(in the rows, 128 means zero)
Facts:
k765 λ k321; k462 λ k192; k621 λ k268; k296 λ k49; k164 λ k697; k766 λ k697; k425 λ k175; k733 λ k326; k108 λ k38
k692 λ k268; k365 λ k226; k530 λ k38; k32 λ k68; k58 λ k108; k901 λ k911; k367 λ k38; k299 λ k192; k458 λ k673
k484 λ k724; k309 λ k665; k495 λ k326; k697 λ k44; k399 λ k697; k63 λ k734; k911 λ k764; k171 λ k217; k127 λ k225
k284 λ k796; k192 λ k734; k69 λ k225; k952 λ k95; k82 λ k621; k125 λ k697; k206 λ k911; k781 λ k663; k469 λ k484
k912 λ k87; k810 λ k191; k972 λ k321; k219 λ k711; k708 λ k668; k979 λ k83; k159 λ k523; k791 λ k344; k433 λ k911
k926 λ k697; k560 λ k248; k175 λ k665; k599 λ k484; k639 λ k764; k264 λ k108; k973 λ k911; k541 λ k149; k820 λ k764
k751 λ k786; k190 λ k734; k673 λ k668; k968 λ k192; k80 λ k326; k909 λ k44; k705 λ k533; k274 λ k939; k959 λ k663
k487 λ k484; k151 λ k560; k729 λ k533; k271 λ k217; k526 λ k655; k158 λ k673; k955 λ k673; k124 λ k621; k885 λ k456
k278 λ k175; k951 λ k326; k870 λ k484; k243 λ k344; k149 λ k655; k962 λ k673; k583 λ k655; k457 λ k711; k445 λ k217
k544 λ k556; k191 λ k321; k970 λ k999; k663 λ k217; k667 λ k796; k384 λ k484; k229 λ k268; k410 λ k456; k897 λ k765
k387 λ k108; k805 λ k225; k809 λ k734; k95 λ k217; k439 λ k456; k408 λ k456; k744 λ k44; k614 λ k456; k643 λ k326
k113 λ k192; k824 λ k373; k723 λ k87; k797 λ k809; k672 λ k326; k9 λ k909; k103 λ k724; k50 λ k668; k490 λ k321
k953 λ k44; k226 λ k83; k176 λ k668; k826 λ k68; k610 λ k95; k258 λ k909; k602 λ k556; k87 λ k225; k200 λ k697
k106 λ k420; k337 λ k673; k521 λ k248; k786 λ k83; k260 λ k103; k390 λ k734; k893 λ k190; k523 λ k268; k68 λ k764
k329 λ k668; k475 λ k420; k519 λ k484; k373 λ k668; k886 λ k999; k789 λ k344; k109 λ k38; k291 λ k526; k527 λ k83
k198 λ k663; k402 λ k909; k533 λ k294; k876 λ k939; k267 λ k225; k818 λ k83; k242 λ k296; k711 λ k38; k794 λ k268
k254 λ k176; k856 λ k428; k998 λ k999; k974 λ k655; k956 λ k533; k263 λ k909; k773 λ k154; k197 λ k663; k550 λ k68
k807 λ k268; k819 λ k373; k56 λ k217; k344 λ k321; k311 λ k321; k155 λ k176; k798 λ k271; k796 λ k428; k862 λ k326
k536 λ k217; k556 λ k225; k742 λ k673; k166 λ k764; k485 λ k523; k661 λ k560; k244 λ k909; k320 λ k526; k902 λ k108
k14 λ k326; k464 λ k309; k313 λ k655; k890 λ k103; k942 λ k665; k888 λ k523; k660 λ k939; k336 λ k673; k999 λ k83
k579 λ k329; k4 λ k329; k958 λ k484; k397 λ k523; k453 λ k556; k314 λ k83; k986 λ k999; k730 λ k192; k462 ω k226
k164 ω k154; k530 ω k729; k32 ω k268; k58 ω k326; k299 ω k819; k458 ω k155; k399 ω k63; k171 ω k109; k69 ω k663
k82 ω k781; k125 ω k408; k206 ω k909; k781 ω k962; k469 ω k225; k912 ω k217; k810 ω k373; k708 ω k226; k979 ω k781
k791 ω k321; k433 ω k365; k926 ω k764; k599 ω k192; k973 ω k329; k820 ω k484; k751 ω k464; k968 ω k902; k80 ω k723
k274 ω k723; k487 ω k151; k151 ω k797; k158 ω k655; k955 ω k556; k885 ω k667; k278 ω k962; k870 ω k820; k962 ω k942
k583 ω k708; k457 ω k309; k445 ω k797; k970 ω k329; k667 ω k164; k384 ω k697; k410 ω k734; k805 ω k373; k439 ω k796
k614 ω k217; k824 ω k95; k723 ω k655; k797 ω k248; k672 ω k667; k9 ω k103; k50 ω k556; k490 ω k789; k826 ω k44
k610 ω k95; k602 ω k764; k200 ω k309; k106 ω k155; k337 ω k464; k521 ω k49; k260 ω k278; k390 ω k83; k893 ω k819
k475 ω k796; k519 ω k667; k789 ω k962; k291 ω k226; k527 ω k663; k198 ω k95; k402 ω k464; k876 ω k296; k267 ω k313
k818 ω k260; k856 ω k278; k974 ω k226; k956 ω k242; k263 ω k951; k773 ω k751; k197 ω k38; k550 ω k155; k807 ω k457
k56 ω k809; k798 ω k329; k536 ω k428; k742 ω k909; k166 ω k999; k485 ω k44; k661 ω k819; k244 ω k897; k902 ω k321
k14 ω k408; k942 ω k764; k888 ω k660; k660 ω k667; k336 ω k974; k579 ω k242; k4 ω k526; k958 ω k155; k397 ω k108
k314 ω k939; k986 ω k373; k765 θ a; k462 θ a; k668 θ b; k621 θ a; k296 θ b; k164 θ a; k766 θ b
k425 θ b; k733 θ b; k108 θ a; k692 θ a; k365 θ b; k530 θ b; k420 θ b; k154 θ b; k32 θ a
k58 θ b; k248 θ a; k901 θ a; k367 θ b; k299 θ b; k458 θ a; k484 θ a; k309 θ a; k495 θ a
k697 θ b; k399 θ b; k63 θ b; k911 θ a; k171 θ a; k127 θ a; k284 θ a; k192 θ a; k69 θ a
k952 θ b; k456 θ b; k82 θ a; k125 θ b; k206 θ a; k428 θ a; k781 θ a; k469 θ b; k912 θ a
k810 θ a; k972 θ b; k219 θ b; k708 θ a; k979 θ b; k159 θ a; k791 θ a; k433 θ a; k326 θ b
k926 θ b; k560 θ b; k321 θ b; k175 θ a; k599 θ a; k655 θ b; k639 θ b; k264 θ a; k973 θ b
k541 θ b; k820 θ a; k751 θ a; k190 θ a; k673 θ b; k968 θ a; k80 θ b; k909 θ b; k705 θ a
k274 θ a; k959 θ b; k487 θ a; k151 θ b; k729 θ b; k271 θ a; k526 θ a; k158 θ a; k955 θ a
k124 θ a; k885 θ b; k217 θ a; k278 θ b; k38 θ a; k951 θ a; k870 θ a; k243 θ b; k149 θ a
k962 θ b; k583 θ a; k457 θ a; k445 θ a; k544 θ a; k191 θ b; k970 θ a; k663 θ a; k667 θ b
k384 θ a; k229 θ a; k410 θ a; k897 θ b; k387 θ a; k805 θ a; k939 θ a; k809 θ b; k95 θ b
k439 θ a; k408 θ a; k744 θ a; k614 θ b; k643 θ a; k268 θ a; k113 θ b; k824 θ b; k723 θ a
k797 θ a; k672 θ b; k9 θ b; k103 θ a; k50 θ a; k490 θ a; k953 θ b; k226 θ a; k176 θ a
k826 θ a; k610 θ a; k258 θ b; k665 θ a; k602 θ a; k225 θ b; k87 θ a; k200 θ a; k106 θ b
k337 θ b; k521 θ a; k786 θ b; k260 θ b; k390 θ a; k724 θ b; k893 θ a; k523 θ a; k68 θ a
k329 θ b; k475 θ a; k519 θ a; k373 θ a; k886 θ a; k789 θ b; k109 θ b; k291 θ b; k527 θ a
k198 θ a; k402 θ b; k533 θ b; k876 θ b; k267 θ b; k818 θ b; k242 θ a; k711 θ a; k794 θ b
k254 θ a; k856 θ b; k998 θ a; k294 θ b; k974 θ a; k956 θ a; k263 θ b; k773 θ a; k197 θ a
k764 θ a; k550 θ a; k807 θ a; k819 θ b; k734 θ a; k56 θ a; k344 θ b; k311 θ a; k155 θ a
k798 θ a; k796 θ a; k862 θ b; k536 θ b; k556 θ a; k44 θ a; k742 θ b; k166 θ a; k485 θ a
k661 θ a; k244 θ a; k49 θ b; k320 θ a; k902 θ b; k14 θ a; k464 θ a; k313 θ a; k890 θ b
k942 θ a; k888 θ b; k660 θ a; k336 θ a; k999 θ a; k579 θ a; k4 θ a; k958 θ a; k397 θ b
k453 θ a; k314 θ a; k986 θ b; k730 θ a; k83 θ a

Known rows:
[135  79 115 113 119 152 167 126 136 111 115 112 128 157 154 132 145 141
 136 107 141 127 109 122 152 132 144 143  99  89 148 111 106 139 104 153
 126]: k408
[127  94 150 128 111 125 198 140 155  98 116 113 161 175 167 142 154 137
 112 113 137 161 123 151 135 129 148 149 113 106 126 124  89 158 116 126
 131]: k197
[113  78 110  95 138 161 193 112 110 109 116 133 113 130 118 115 147 126
 122 111 135 135 126 109 154 124 189 159 126 114 122 148 101 117  94 122
 132]: k108
[113  88 138 127 112 153 170 133 151  87 111  91 122 149 155 116 129 141
 145 104 120 151  83 129 153 120 164 147 130 147 152  94 105 126 123 166
 128]: k384
[131  98 147 123 145 107 184 147 134 124 142  91 150 159 191 136 130 140
 122 119 132 163 115 142 125 120 138 138 105  76 102 140  89 149  84 139
 111]: k781
[121  97 149  85 140 131 232 112 111 127 146 151 166 162 143 157 187 125
 106 140 144 186 145 124 126 129 149 182 128  82  98 164  70 134  80  65
 134]: k217
[127 111 131  91 137 137 238 123 108 126 142 146 174 171 124 151 183 127
 127 140 149 177 138  96 147 118 150 174 127  89 113 189  82 131  67  93
 150]: k95
[126  93 147 128 110 129 193 140 155  95 112 111 154 173 166 135 154 137
 113 109 138 157 123 148 139 131 152 149 114 109 129 125  91 156 116 131
 133]: k610
[137 111 138 129 113 125 211 147 147 104 121 111 177 189 153 147 157 138
 134 119 145 163 118 122 148 115 135 146 106 101 136 151  97 156  99 145
 145]: k959
[115  77 106  92 139 162 190 110 106 114 119 135 113 130 117 117 151 126
 125 112 137 133 125 104 155 126 185 161 125 107 124 148 100 116  90 120
 131]: k556
[141  75 103 138 118 135 174 130 131  94  86 114 125 151 148 121 145 135
 118  95 148 112 138 140 150 127 172 116  86  86 136 127 117 155 125 159
 126]: k998
[113  77 106  89 138 164 190 112 109 115 121 135 116 131 117 117 148 126
 121 113 138 131 127 105 155 128 183 165 125 105 123 151  99 117  87 117
 132]: k796
[103  58 139 111  89 164 197 114 157  53 112  77 123 140 134 120 109 148
 144 102 113 160  95 127 117  96 132 141 130 141 146 100 128 135 113 177
 113]: k519
[119 106 106 119 105 151 169 166 178  95 114  78 167 155 129 112 127 147
 103 116 161 132 110 128 208 114 132 140 109 122 140 153 119 165 114 159
 149]: k742
[101  81 118  89 138 173 187 109 111 107 126 121 105 120 117 109 141 131
 141 116 123 149  97  97 159 119 187 170 147 139 133 131 100  98  94 129
 131]: k103
[108  40 123  99  85 168 197 129 173  75 117 114 130 177 136 129  83 142
 122  73 126 107 122 128 101 126 127 161  99  95 140 132 113 160  75 167
 126]: k164
[107  80 114 104 135 157 196 117 114 100 112 127 113 128 118 111 143 125
 119 108 131 137 126 114 152 121 200 158 132 127 119 149 101 118 101 123
 134]: k911

Rows:
No name comes twice in this set of rows, the named rows included.
[100  71 101  85 118 179 204 157 154 128 134 166 132 201 111 116  75 121
 127  61 130  72 121  83 143 154 190 205 114 109 137 199  80 135  27 141
 172] | k697
[125 110 101 111 145 129 152 173 151 128 147  53 154 135 156 107  97 151
 116 126 156 133 100 117 195 104 119 126  97  85 113 171 120 154  76 174
 125] | k962
[ 99  57 106  76 126 181 187 135 144 130 135 166 112 176 122 117  93 122
 115  69 129  78 124 100 135 159 189 205 116  98 131 167  78 129  43 121
 151] | k44
[100 100 104 119 102 134 168 162 197  77 116  70 174 159 128 110 142 141
 113 135 152 115 112 130 218 119 141 132  97 114 147 150 108 143 101 151
 148] | k337
[105  74  99  84 122 179 203 151 145 130 135 164 131 194 109 118  88 122
 131  70 133  78 120  79 148 149 185 201 114 105 139 195  83 132  31 140
 169] | k909
[102  86 120 131  98 131 190 162 190  78 110 110 159 203 143 119 117 128
 143  97 127  91 111 118 164 138 174 149  92 113 155 152  87 136  73 165
 158] | k402
[112  94 145  97 135 134 226 121 122 112 133 142 156 154 136 141 170 124
  99 127 138 175 143 130 132 127 170 175 133 106  98 166  78 135  90  78
 136] | k271
[108  69 101  85 115 168 231 111 118  82 120 117 137 138  85 120 124 132
 132 113 138 143 135  86 139  93 153 154 123 112 123 186 126 129  71 146
 136] | k154
[114  72 111 109 118 135 166 118 152  94 117 106 135 161 152 130 162 132
 148 129 131 108 111 120 165 137 152 137  86  76 155 109  92 114  88 143
 125] | k464
[118  95 125 134 122 131 184 179 166 111 125 100 147 191 162 112  76 135
 133  77 127 107 105 118 143 127 166 150 102 110 128 170  96 156  66 183
 146] | k926
[126 107 126 143 134 116 185 166 144 104 120  77 147 160 162 109 104 139
 136 105 133 140 106 122 155 106 164 123 108 113 118 164 110 149  90 183
 133] | k856
[ 98  87 146 128 135 163 200 150 150 125 107  91 117 137 137 122 127 136
 160  73 114 138  80 131 154 103 134 143 108 161 141  90  84 133 167 160
 130] | k958

Now the same objects, written a new way:
Known rows:
[ 81 183 113 116 125  97 164 104 149 142 145 134 135 118]: k862
[111 219 108  96 104 102 159  85 145 120 179 140 127 107]: k158
[ 93 184 118 136 109 104 162  98  90 146 144 139 170 128]: k399
[ 89 185 113 107 121  79 159 105 139 126 150 138 136  98]: k942
[ 85 190 109 113 126  90 150  94 159 146 149 137 150 113]: k530
[ 80 185 106 118 114  97 142  90 162 144 154 138 151 102]: k986
[ 86 185 104 104 118  78 145  95 153 129 155 140 148 105]: k166
[ 75 190 112 126 145 123 139 165 129 100 156 162 114 105]: k796
[ 91 195 108 123 153 109 131 149 133 110 161 178 130 102]: k68
[ 95 194 117 126 156 108 146 160 120 106 155 178 116  92]: k764
[ 88 190 104  99 128  73 147  95 156 131 152 139 150 116]: k893
[ 55 183 115 136  88 126 139 110 115 128 147 108 166 122]: k9
[ 78 182 109 125 149 115 143 158 133 107 156 172 113 106]: k217
[122 188 116 133 159 105 163 147  96 117 160 208 117  89]: k526
[ 79 177 108 105 118  81 160 104 148 126 149 134 134 108]: k124
[109 219 120 111 110 119 175  95 139 130 170 135 113 103]: k962
[ 79 177 108 105 119  81 159 105 148 127 149 135 134 107]: k730

Rows:
No name comes twice in this set of rows, the named rows included.
[ 94 198 119 134 167 124 154 160 125 124 149 177 116 116] | k655
[ 75 178 119 123 103  96 164 118  89 119 140 118 154 129] | k164
[ 66 187 118  88 146  71 177 130 157 120 128 105 117 145] | k408
[ 89 181 110 105 124  72 159 102 149 129 147 140 136  96] | k781
[ 70 204 123 110 137  91 155 122 121 134 126  99 168 168] | k125
[105 225 121 130 144 153 158 153 122 109 172 169  95 108] | k329
[ 61 182 109 131 132 130 131 164 138  97 159 158 112  92] | k103
[ 93 202 120 109 122 116 187 111 141 131 154 126 104 124] | k819
[111 230 116 129 141 152 146 143 128 114 181 175 107 108] | k668
[ 83 175 117 115 136  94 186 115 141 143 137 134 118 127] | k897
[102 201  97 105  85 118 158  74 142 126 189 147 127 112] | k458
[ 70 176 110 121 111 106 156 102 154 139 148 130 136 107] | k902
[104 184 109 125 116  92 154  82 141 151 158 161 153  89] | k58

